In the rows, 128 means zero.
Facts:
Q102: Ξ grupo; κ Q483 Q152; Π grilik
Q108: Ξ tupel; κ Q387 Q879 Q666; Π kotri
Q117: Ξ tupel; Π vusko
Q118: Ξ grupo; κ Q387 Q833 Q275; Π grilik
Q12: Ξ tupel; κ Q602 Q636; Π kotri
Q122: Ξ grupo; κ Q793; Π kotri
Q127: Ξ grupo; κ Q293 Q275; Π vusko
Q131: Ξ tupel; κ Q363; Π vaful
Q133: Ξ grupo; κ Q994; Π grilik
Q137: Ξ tupel; κ Q943 Q994; Π vaful
Q138: Ξ grupo; κ Q387; Π vaful
Q145: Ξ grupo; κ Q847; Π vaful
Q15: Ξ grupo; κ Q483 Q387 Q264; Π grilik
Q152: Ξ grupo; κ Q636; Π kotri
Q157: Ξ grupo; Π kotri
Q163: Ξ grupo; κ Q227; Π grilik
Q164: Ξ grupo; Π kotri
Q169: Ξ grupo; κ Q879; Π grilik
Q177: Ξ tupel; κ Q138; Π grilik
Q180: Ξ grupo; κ Q782; Π vaful
Q181: Ξ grupo; κ Q973; Π grilik
Q187: Ξ grupo; κ Q639; Π grilik
Q19: Ξ grupo; κ Q847; Π kotri
Q191: Ξ tupel; κ Q833 Q36; Π grilik
Q195: Ξ tupel; κ Q918 Q876 Q563 Q36; Π kotri
Q2: Ξ tupel; κ Q497; Π vusko
Q201: Ξ grupo; κ Q578 Q945; Π kotri
Q208: Ξ tupel; κ Q118 Q847; Π grilik
Q216: Ξ tupel; κ Q973 Q290; Π vaful
Q227: Ξ grupo; κ Q497; Π vaful
Q228: Ξ grupo; Π grilik
Q236: Ξ grupo; Π vaful
Q244: Ξ grupo; κ Q387 Q472; Π vaful
Q245: Ξ tupel; κ Q387; Π vaful
Q250: Ξ grupo; κ Q278; Π grilik
Q252: Ξ grupo; κ Q464 Q994; Π vaful
Q255: Ξ tupel; κ Q745; Π vaful
Q264: Ξ grupo; κ Q236; Π grilik
Q265: Ξ tupel; κ Q63 Q157; Π vaful
Q266: Ξ grupo; κ Q715; Π vaful
Q275: Ξ grupo; κ Q714; Π vaful
Q278: Ξ grupo; κ Q409 Q497; Π grilik
Q290: Ξ grupo; Π vusko
Q293: Ξ tupel; κ Q973; Π vusko
Q294: Ξ grupo; κ Q389 Q290 Q396; Π kotri
Q295: Ξ tupel; κ Q657; Π vaful
Q322: Ξ grupo; κ Q117 Q137; Π vaful
Q323: Ξ tupel; κ Q387 Q250; Π grilik
Q324: Ξ tupel; κ Q550; Π grilik
Q337: Ξ tupel; κ Q666 Q793; Π vaful
Q34: Ξ grupo; κ Q117 Q745; Π grilik
Q341: Ξ grupo; κ Q973; Π vaful
Q346: Ξ tupel; κ Q387 Q497; Π kotri
Q350: Ξ grupo; κ Q461 Q177; Π vusko
Q36: Ξ grupo; κ Q483 Q387; Π kotri
Q360: Ξ tupel; κ Q63 Q387; Π grilik
Q363: Ξ grupo; Π vaful
Q371: Ξ tupel; Π vusko
Q377: Ξ tupel; κ Q387 Q636; Π grilik
Q382: Ξ grupo; κ Q497 Q930; Π kotri
Q386: Ξ grupo; κ Q472 Q709; Π grilik
Q387: Ξ grupo; Π grilik
Q389: Ξ tupel; κ Q409 Q963; Π vusko
Q391: Ξ grupo; κ Q117 Q228; Π kotri
Q396: Ξ grupo; κ Q636; Π kotri
Q409: Ξ grupo; κ Q387; Π grilik
Q415: Ξ grupo; κ Q63 Q387; Π grilik
Q43: Ξ tupel; κ Q387 Q275 Q278; Π grilik
Q434: Ξ tupel; κ Q387; Π grilik
Q439: Ξ tupel; κ Q833; Π kotri
Q440: Ξ grupo; κ Q582; Π grilik
Q444: Ξ tupel; κ Q636; Π vusko
Q452: Ξ grupo; κ Q275; Π grilik
Q454: Ξ tupel; κ Q323; Π vaful
Q461: Ξ grupo; Π grilik
Q464: Ξ grupo; Π kotri
Q469: Ξ grupo; κ Q806 Q808; Π vaful
Q472: Ξ grupo; κ Q847; Π grilik
Q475: Ξ grupo; κ Q714; Π kotri
Q483: Ξ grupo; κ Q745; Π grilik
Q485: Ξ grupo; κ Q963; Π grilik
Q489: Ξ grupo; κ Q138 Q605; Π kotri
Q496: Ξ tupel; κ Q918; Π grilik
Q497: Ξ grupo; κ Q387 Q833; Π vaful
Q501: Ξ tupel; κ Q497 Q605; Π grilik
Q525: Ξ tupel; κ Q983 Q227; Π grilik
Q527: Ξ tupel; κ Q63; Π kotri
Q53: Ξ tupel; κ Q236; Π grilik
Q550: Ξ tupel; κ Q703 Q475; Π vusko
Q563: Ξ tupel; κ Q88 Q636; Π vusko
Q578: Ξ tupel; Π grilik
Q579: Ξ tupel; κ Q918; Π vaful
Q582: Ξ grupo; κ Q387 Q323; Π grilik
Q584: Ξ grupo; Π grilik
Q602: Ξ grupo; κ Q387; Π vaful
Q605: Ξ grupo; κ Q387 Q497; Π grilik
Q608: Ξ grupo; κ Q387 Q746; Π kotri
Q63: Ξ grupo; Π vaful
Q631: Ξ tupel; κ Q275; Π kotri
Q632: Ξ grupo; κ Q859; Π kotri
Q636: Ξ tupel; Π vaful
Q639: Ξ grupo; κ Q266 Q497 Q323; Π grilik
Q645: Ξ grupo; κ Q387 Q636; Π vusko
Q654: Ξ tupel; κ Q387; Π vusko
Q657: Ξ tupel; κ Q745; Π vusko
Q666: Ξ grupo; Π kotri
Q681: Ξ tupel; κ Q782 Q250; Π grilik
Q7: Ξ grupo; κ Q387 Q605; Π grilik
Q703: Ξ grupo; Π grilik
Q709: Ξ grupo; Π kotri
Q71: Ξ grupo; Π vaful
Q714: Ξ tupel; Π kotri
Q715: Ξ grupo; Π vaful
Q731: Ξ grupo; κ Q714; Π vaful
Q743: Ξ grupo; κ Q387 Q884; Π vaful
Q745: Ξ grupo; Π vusko
Q746: Ξ grupo; Π vaful
Q759: Ξ grupo; κ Q654 Q731; Π vusko
Q763: Ξ grupo; κ Q63; Π kotri
Q772: Ξ grupo; κ Q941; Π vusko
Q782: Ξ grupo; Π grilik
Q793: Ξ tupel; Π vaful
Q797: Ξ grupo; κ Q387; Π grilik
Q798: Ξ tupel; κ Q918 Q387 Q636; Π kotri
Q806: Ξ grupo; κ Q636; Π kotri
Q808: Ξ grupo; Π vusko
Q81: Ξ tupel; κ Q409; Π grilik
Q820: Ξ grupo; Π vaful
Q823: Ξ grupo; κ Q377; Π vaful
Q833: Ξ grupo; κ Q387; Π vaful
Q841: Ξ grupo; κ Q387; Π vusko
Q847: Ξ grupo; κ Q833; Π vusko
Q859: Ξ grupo; Π vusko
Q862: Ξ tupel; κ Q117; Π grilik
Q876: Ξ grupo; Π vaful
Q879: Ξ tupel; κ Q387; Π vaful
Q88: Ξ tupel; Π vusko
Q883: Ξ grupo; κ Q859 Q452; Π vaful
Q884: Ξ grupo; κ Q928; Π vaful
Q891: Ξ tupel; κ Q550 Q605; Π kotri
Q903: Ξ grupo; κ Q714; Π grilik
Q918: Ξ tupel; Π grilik
Q920: Ξ tupel; κ Q918 Q763 Q745; Π vaful
Q922: Ξ grupo; κ Q928 Q391; Π vusko
Q928: Ξ tupel; κ Q387; Π kotri
Q930: Ξ tupel; Π vaful
Q940: Ξ grupo; κ Q387 Q793 Q275; Π grilik
Q941: Ξ grupo; κ Q636; Π grilik
Q943: Ξ tupel; κ Q387; Π grilik
Q945: Ξ tupel; κ Q389; Π kotri
Q951: Ξ grupo; κ Q636; Π grilik
Q958: Ξ tupel; κ Q387 Q833; Π kotri
Q96: Ξ tupel; κ Q973; Π vusko
Q960: Ξ grupo; κ Q371 Q275; Π grilik
Q963: Ξ tupel; Π grilik
Q966: Ξ grupo; κ Q19; Π vaful
Q973: Ξ tupel; Π vusko
Q974: Ξ grupo; κ Q387; Π vusko
Q977: Ξ tupel; κ Q387 Q654 Q657; Π grilik
Q978: Ξ grupo; κ Q264; Π grilik
Q983: Ξ grupo; Π vusko
Q989: Ξ tupel; κ Q973 Q833; Π grilik
Q993: Ξ grupo; κ Q138; Π grilik
Q994: Ξ tupel; Π grilik

Known rows:
Q96: [124 136  97 121 105 124  73 145 118 164 118 106  86 107 109 100 154 141
 153  91 159 158  92 180 123 118  80  93]
Q337: [132 127 114  97 102 104 128  99 156 170 144 134 136  96 185 145 169 124
 102 126 112 138 134 175 126 135 153 111]
Q525: [ 96 100 152 107 122 156 169 140 138 144 117  86 129 121 114 142 155  71
 135 101 141 132 149 104 120 179 100 111]
Q903: [136 104 134 129 141 146 105 136 139 115 118  97 137 166 110 145 125  97
 133  96 120 106 140  86  97 171 127 129]
Q12: [137 149  81 126 113 183 120 131 114 158 149 144 132  87 130 150 142 130
  98 149 196 134 151 121 140  91  96 147]
Q731: [145 127 130 124 117  74 125  97 140 109 141 149 141 124 174 128 140 140
  96 141  74 127 118 157 125 118 166 128]
Q745: [114 135 151 161 157  88 112 136  86 109 107 140  82 137 109  99 104 192
 167 127 116 160  79 153 153  94 107 123]
Q464: [100 196 117 136 153 162 179 150 110 110 156 181 146 131  83  99  51 185
  67 168 154 180  63  53 122  55 196 128]
Q496: [108 104 140 113 128 166 126 141 150 174 111 101 136 134 115 145 134  95
 166 109 162 106 165 112 123 158 130 120]
Q657: [104 132 134 131 133 113 112 142  98 163 112 122  81 109 118 114 134 170
 161 112 155 170  92 177 154 113  99  97]
Q164: [150 153 102 151 135 154 130 129  92  90 149 153 136 118 121 134 111 147
  88 162 151 132 129  96 134  86 103 162]
Q461: [ 68  76 202 144 167 105 123 137  99  99  85  97 126 172 134 133  99  97
 133 146  95 105 169  62 168  95 139 122]
Q550: [105 117 138 132 133 104 111 146  81 149 114 113  72 118 127 118 144 154
 134 108 146 169  90 172 153 112  83  83]
Q396: [156 158  92 152 125 156 120 128 106  92 144 156 138 119 118 123 110 143
 105 169 155 114 137 105 141  71 103 165]
Q489: [139 147  83 147 128 160 102 119 110 106 150 136 144  97 130 154 134 135
  84 142 153 136 132  81 121  94  87 173]
Q195: [136 148  86 127 119 184 122 127 110 155 150 146 131  86 131 155 138 136
 100 150 192 136 154 122 144  94 100 147]
Q434: [110 106 139 109 124 164 135 146 145 168 117  95 132 134 113 144 142  85
 151 102 158 116 159 112 119 169 125 112]
Q152: [147 154 101 157 139 151 118 124 101  99 145 160 140 116 123 139 110 154
 107 163 156 122 139 100 146  78 107 175]
Q350: [ 80 114 128 149 143  89  39 119 105 122 102  91 100 105 143 133 154 156
 141  90 114 171  93 111 139  90  69 133]
Q7: [122 108 138 128 140 145 113 131 148 118 115  97 146 150 108 138 124  97
 150  98 121 106 145  82 102 169 125 144]

Rows:
No name comes twice in this set of rows, the named rows included.
[109 103 155 117 134 156 151 151 132 155 105 108 124 154 110 130 119  93
 157 128 153 107 163 122 142 145 138 104]  Q377
[ 96 119 157 110 135 156 164 155 136 167 112 110 129 152 102 128 110 103
 150 121 154 126 139 106 125 151 156  96]  Q943
[121 111 162 133 141 134 167 141 129  89 113 108 136 156  99 122 114  93
 142 117 105 113 134  90 114 174 117 130]  Q250
[106 101 182 124 146 147 173 155 113 152 102 120 117 166 110 124 100 105
 159 148 149 103 166 129 162 130 154  98]  Q918
[123 146 116 123 100 119 111 151 112 142 105 117  81 111  98  64 134 141
 172 126 152 148  92 195 147  98  83  86]  Q389
[202 122  92 121 113  89  80 110 135 120 169 141 136 165 174 159 143 139
  53 110  88 121  99 181  85 162 182  99]  Q883
[107 152 129  94 107 104 166 117 162 176 143 154 144 105 164 117 130 147
 101 141 121 161 106 159 131 113 209  94]  Q137
[144 138 108 117 111  89  99  87 170 127 143 139 152 101 175 135 154 138
 124 128  87 124 124 148 117 128 152 152]  Q823
[120 137 107 148 136 106  49 123 127 128 112 114 100 113 115 111 138 174
 180  92 130 149  89 144 124 112  85 147]  Q772
[119 109 156 136 149 136 118 137 139 116 102 115 139 170 106 124 103 111
 172 125 124  88 156  97 129 141 142 141]  Q941

The same nodes again, as new rows of numbers:
Known rows:
Q951: [114 132 137 119 141 131  93 139 142 118 133 130 123 121 150 136 147 119
 118 163 126 127 112 162 179  93]
Q820: [127 111 145 135 114 132 138 129 122 124 114 138  87 144 111  82 139  51
 108  92 165 106 120 112 116 155]
Q501: [121 168  81 121 152 140 128 135 141 131 118 134 165 120 143 154 118 176
 135 132 128 118 141 163 142 123]
Q415: [125 148 127 122 143 129 100 130 150 123 125 121 135 142 154 127 156 150
 124 136 112 104 126 135 153 100]
Q382: [129 126 131 125 139  88 156 118 157 125 165 135  97 145 129 123 137 125
 145 108 109 122 148 115  59 125]
Q15: [123 135 132 120 145 128 102 135 152 121 127 124 137 140 156 121 161 149
 119 136 114 104 125 135 154  88]
Q2: [130 152  92 118 121 149 151 141 116 173 136 112 145 107 126 156 112 164
 191 130 113 147 141 113  96  89]
Q152: [131  99 178 125 127  96 133 133 163 109 166 136 113 115 124 136 130 100
 127 140  97 152 128 129 120 120]
Q187: [118 151 107 121 147 125 115 126 124 140 128 137 117 150 154 125 145 145
 134 131 148 108 122 169 150 116]
Q145: [130 113 130 139 124 144 137 124 137  97 110 132  85 148 102  64 137  79
 113  98 150 121 123  81  82 119]
Q966: [126 103 136 141 120 143 142 131 134 111 112 130  86 146 106  65 144  72
 108  98 147 118 128  94 100 133]
Q444: [127 134 128 122 113 155 138 162 121 162 134 120 146  85 125 168 118 124
 169 176  93 165 134 106 122  76]
Q960: [113 133 116 121 134 117  99 105 122 113 129 118 132 148 138 153 151 153
 106 156 159 102 122 122 159 112]
Q883: [123 123 133 138 113 134 140 109 124 129 113 131  88 143 102 106 147  43
  93 105 156  96 129  82 117 136]
Q884: [137 135 148 133 116 140 131 126 140 133 112 137  86 146 113  85 144  57
 112  94 135 113 120  96 104 143]
Q396: [125  92 170 126 130  95 134 134 159 108 164 136  97 119 122 136 125 107
 133 142 111 151 131 141 111 124]
Q654: [138 141 123 119 110 148 128 130 108 168 137 109 169 101 125 170 111 175
 168 139 112 158 127  96 113 110]
Q346: [135 145 120 121 146 104 162 128 169 123 149 133 151 112 117 150 112 155
 141 114  82 132 162 120  67 128]
Q920: [134 129 127 150 122 152 155 151 137 121 101 136 139 102 114 107 136  47
  99 111  84 111 150  95 149 144]
Q489: [130 137 145 115 137  89 150 108 163 133 164 135 102 140 130 140 143 126
 135 111 107 109 143 122  89 125]

Rows:
No name comes twice in this set of rows, the named rows included.
[122  97 102 156 123 148 159 140 123  92  98 140 122 110  91  94 109  79
 105 130 135 140 144  99 118 130]  Q216
[133 114 135 123 108 153 129 152 100 159 135 117 155  86 122 170  99 146
 164 165  99 176 119 122 151 108]  Q88
[129 113 105 150 120 146 159 136 119 133  99 142 128 115 104 112 116  54
 110 104 129 115 146 111 129 166]  Q131
[131 104 118 138 102 144 131 142  71 127 126 103 162 112 106 149  74 200
 165 168 157 199 111 117 104 126]  Q973
[123  96 147 127 103 135 121 146  85 139 146 112 109 128 122 123 107 147
 172 154 153 175 101 114 118 101]  Q290
[132 140 113 127 137  94 167 109 153 134 152 132 143 110 115 178 108 140
 133 123  96 125 160 117  88 153]  Q891
[129 140 106 124 105 139 147 117  88 183 139 110 156 105 114 194 113 152
 163 154 125 134 134  97 111 134]  Q550
[124 109 136 134 136 125 113 144 111 110 125 124 142 145 168 124 171 145
 108 127 106  92 125 139 192 130]  Q34
[128 169  91 122 146 143 112 132 134 137 112 132 164 119 145 141 104 183
 138 134 130 134 127 191 127 134]  Q323
[134 115 166 138 111 141 123 135 136 126 111 143  90 131 109  84 135  45
 106 105 135 122 108 119 132 147]  Q876
[135  79 164 142 126  79 145 125 110 106 160 129 117 144 134 132 136 133
 127 107 118 131 128 133 115 177]  Q464
[130 122 129 120 108 132 134 130  87 155 150 113 102 138 133 139 134 145
 181 122 143 147 113 118 105 108]  Q983
[136 120 174 120 133  95 131 129 161 103 159 127 118 128 127 120 128 135
 126 122 104 145 129 108  94 124]  Q36
[140 163 160 100 134 133  63 117 130 145 121 127 142 143 141 124  98 188
 131 122 175 157  75 207 142 144]  Q387

